Below are the code and all the weights of a small trained network. Each question names an input and a class and asks about switching units off, where a switched-off unit gives its printed mean instead of its output.

import numpy as np


def w(rows, s, z=0):
    codes = np.array(rows[::2]) - 128.0
    scale = np.full(codes.shape[1], s)
    scale[-1] = z or s
    return codes * scale


def norm(h):
    return h / np.sqrt((h * h).mean(-1, keepdims=True) + 1e-5)


def f(y):
    return y / 2 * (1 + np.tanh(0.7978845608 * (y + 0.044715 * y**3)))


def log_softmax(a):
    a = a - a.max(-1, keepdims=True)
    return a - np.log(np.exp(a).sum(-1, keepdims=True))


def net(x, mask):
    res = np.array(x, float).reshape(1, 5) / 4 @ E
    u = 0
    for l in range(4):
        y = f(norm(res) @ A[l][:, :-1].T + A[l][:, -1])
        res = res + np.where(mask[u : u + 5], y, B[l][:, -1]) @ B[l][:, :-1]
        u += 5
    return log_softmax(norm(res)[-1] @ U[:, :-1].T + U[:, -1])


A, B = {}, {}
E = w([
[139,129,130,141,208,167,38,73,232,193,99,171],'x0',
[239,102,95,234,164,144,147,110,87,135,63,30],'x1',
[91,60,125,230,3,158,97,197,193,163,156,106],'x2',
[72,218,162,137,151,172,55,203,133,61,66,65],'x3',
[72,120,55,97,72,192,87,4,90,102,124,80],'x4',
],0.006)
A[0] = w([
[131,149,116,15,228,56,187,76,86,138,118,112,56],'0.n0',
[185,3,65,128,97,49,237,36,121,184,182,243,3],'0.n1',
[177,159,99,97,47,139,213,173,36,69,204,101,65],'0.n2',
[155,199,93,146,33,100,245,142,68,58,184,126,57],'0.n3',
[185,134,222,146,154,91,152,219,138,145,118,174,65],'0.n4',
],0.0039,0.0049)
B[0] = w([
[184,86,156,174,81,216,103,154,125,75,158,175,210],'0.n0',
[124,225,229,89,103,144,106,105,130,203,225,16,252],'0.n1',
[85,63,156,122,192,102,43,124,124,174,68,136,188],'0.n2',
[92,58,152,104,187,111,56,130,137,160,75,128,177],'0.n3',
[156,143,2,50,115,128,105,145,140,137,144,103,196],'0.n4',
],0.0081,0.0024)
A[1] = w([
[180,168,131,147,168,80,186,231,167,147,164,164,50],'1.n0',
[69,121,30,108,77,176,147,14,121,85,133,64,83],'1.n1',
[39,180,156,47,100,83,96,145,122,135,181,229,68],'1.n2',
[133,115,140,167,240,175,15,42,253,230,101,201,3],'1.n3',
[72,247,166,136,146,172,69,209,135,42,79,48,35],'1.n4',
],0.0044,0.0051)
B[1] = w([
[147,148,30,43,111,128,91,167,128,147,121,117,186],'1.n0',
[178,167,59,96,165,71,122,255,157,179,144,152,184],'1.n1',
[118,123,91,210,171,109,248,60,192,132,62,85,220],'1.n2',
[91,39,153,81,143,61,67,128,94,135,72,133,251],'1.n3',
[183,145,216,72,70,125,163,34,122,251,240,92,241],'1.n4',
],0.0076,0.0025)
A[2] = w([
[79,72,116,209,1,175,118,195,196,141,157,154,74],'2.n0',
[160,204,139,64,183,132,162,78,79,56,103,187,63],'2.n1',
[63,102,151,103,79,60,203,189,11,61,137,81,64],'2.n2',
[66,144,1,87,77,179,83,41,80,125,131,100,57],'2.n3',
[4,168,125,117,105,128,180,119,201,67,177,234,1],'2.n4',
],0.006,0.0049)
B[2] = w([
[184,122,143,123,159,189,106,108,42,20,175,198,254],'2.n0',
[120,78,133,207,60,175,85,154,89,66,200,178,196],'2.n1',
[96,56,138,107,231,140,15,81,216,196,58,146,181],'2.n2',
[216,153,90,74,93,50,150,254,150,148,107,147,160],'2.n3',
[96,151,90,158,107,109,224,102,156,98,57,107,170],'2.n4',
],0.0079,0.004)
A[3] = w([
[105,129,133,129,158,100,64,86,150,155,101,171,57],'3.n0',
[183,135,96,233,163,132,174,112,102,133,72,59,74],'3.n1',
[74,251,192,133,123,165,76,181,129,108,101,60,24],'3.n2',
[147,166,91,111,170,77,150,254,152,147,156,145,3],'3.n3',
[139,169,137,89,190,125,139,97,60,82,128,158,49],'3.n4',
],0.0081,0.0047)
B[3] = w([
[91,78,124,156,125,132,126,155,64,140,107,77,212],'3.n0',
[2,193,137,88,122,100,220,91,196,75,107,199,252],'3.n1',
[159,106,148,134,96,91,193,68,85,203,205,75,189],'3.n2',
[157,169,61,94,60,106,85,181,90,121,86,106,216],'3.n3',
[145,72,147,180,70,177,84,169,162,94,180,137,169],'3.n4',
],0.008,0.0029)
U = w([
[163,162,198,109,92,123,158,62,109,243,225,63,253],'0',
[86,45,154,124,195,111,24,133,127,168,31,118,141],'1',
[184,114,137,201,101,211,94,151,81,17,177,190,31],'2',
[189,197,27,73,91,87,116,221,124,145,89,117,126],'3',
[43,189,119,147,136,102,252,86,173,92,69,145,72],'4',
],0.012,0.00073)

Each question gives the input, the list of numbers given to net, and the class t.
The units are the neurons (one row each of A and B). Each row of codes is followed by its name. A weight is (code - 128) times the scale printed after its matrix; where a second scale follows, it is the last column's (A, B and U).
mask holds one flag per neuron, layer by layer. A switched-off neuron (its flag False) gives its mean, the last column of its row in B, instead of its output. The means were averaged over made-up inputs and are rounded, as every weight is.
A unit's drop is (log p(t) with every unit on - log p(t) with that unit switched off) / (log p(t) with every unit on - log p(t) with every unit switched off).
The circuit of an input: a set's keep is (log p(t) with only the set's units on - log p(t) with every unit switched off) / (log p(t) with every unit on - log p(t) with every unit switched off). Starting from the 12 units with the biggest drops (on a tie, the unit counted first), units are removed one at a time, each time the one whose removal leaves the highest keep (on an exact tie, the one counted first), for as long as the keep stays at least 0.8.
circuit, biggest first: the units of the circuit, biggest drop first
top k neurons in layer l: the k neurons of layer l with the biggest drops, biggest first
drop when u is switched off: that unit's drop, to one decimal
input [4,8,3,-7,-1], class 4: circuit, biggest first	3.n1
input [-7,-6,4,7,1], class 0: top 2 neurons in layer 1	1.n4; 1.n3
input [-3,7,6,6,-2], class 4: top 2 neurons in layer 0	0.n1; 0.n0
input [7,-5,-3,5,-8], class 3: top 2 neurons in layer 0	0.n4; 0.n2
input [6,-7,7,-1,3], class 2: top 2 neurons in layer 2	2.n0; 2.n2
input [5,-3,-5,-5,6], class 3: top 2 neurons in layer 2	2.n3; 2.n0
input [3,-6,5,-1,-5], class 4: top 2 neurons in layer 2	2.n4; 2.n1
input [-8,-3,1,7,4], class 1: top 2 neurons in layer 0	0.n1; 0.n2
input [-6,-8,8,-6,-7], class 2: top 2 neurons in layer 3	3.n1; 3.n2
input [-7,1,2,-6,8], class 3: top 3 neurons in layer 1	1.n1; 1.n3; 1.n4
input [-7,4,-5,-1,-7], class 1: top 2 neurons in layer 0	0.n2; 0.n3
input [-6,8,0,-7,-3], class 4: top 2 neurons in layer 3	3.n1; 3.n2
input [5,-8,-5,-7,-3], class 4: top 2 neurons in layer 2	2.n4; 2.n0
input [0,8,2,5,5], class 4: circuit, biggest first	3.n1
input [-5,8,5,-4,8], class 3: drop when 0.n0 is switched off	0.1
input [6,-5,6,8,1], class 0: drop when 3.n2 is switched off	0.1
input [7,1,8,6,-2], class 2: drop when 2.n4 is switched off	0.0
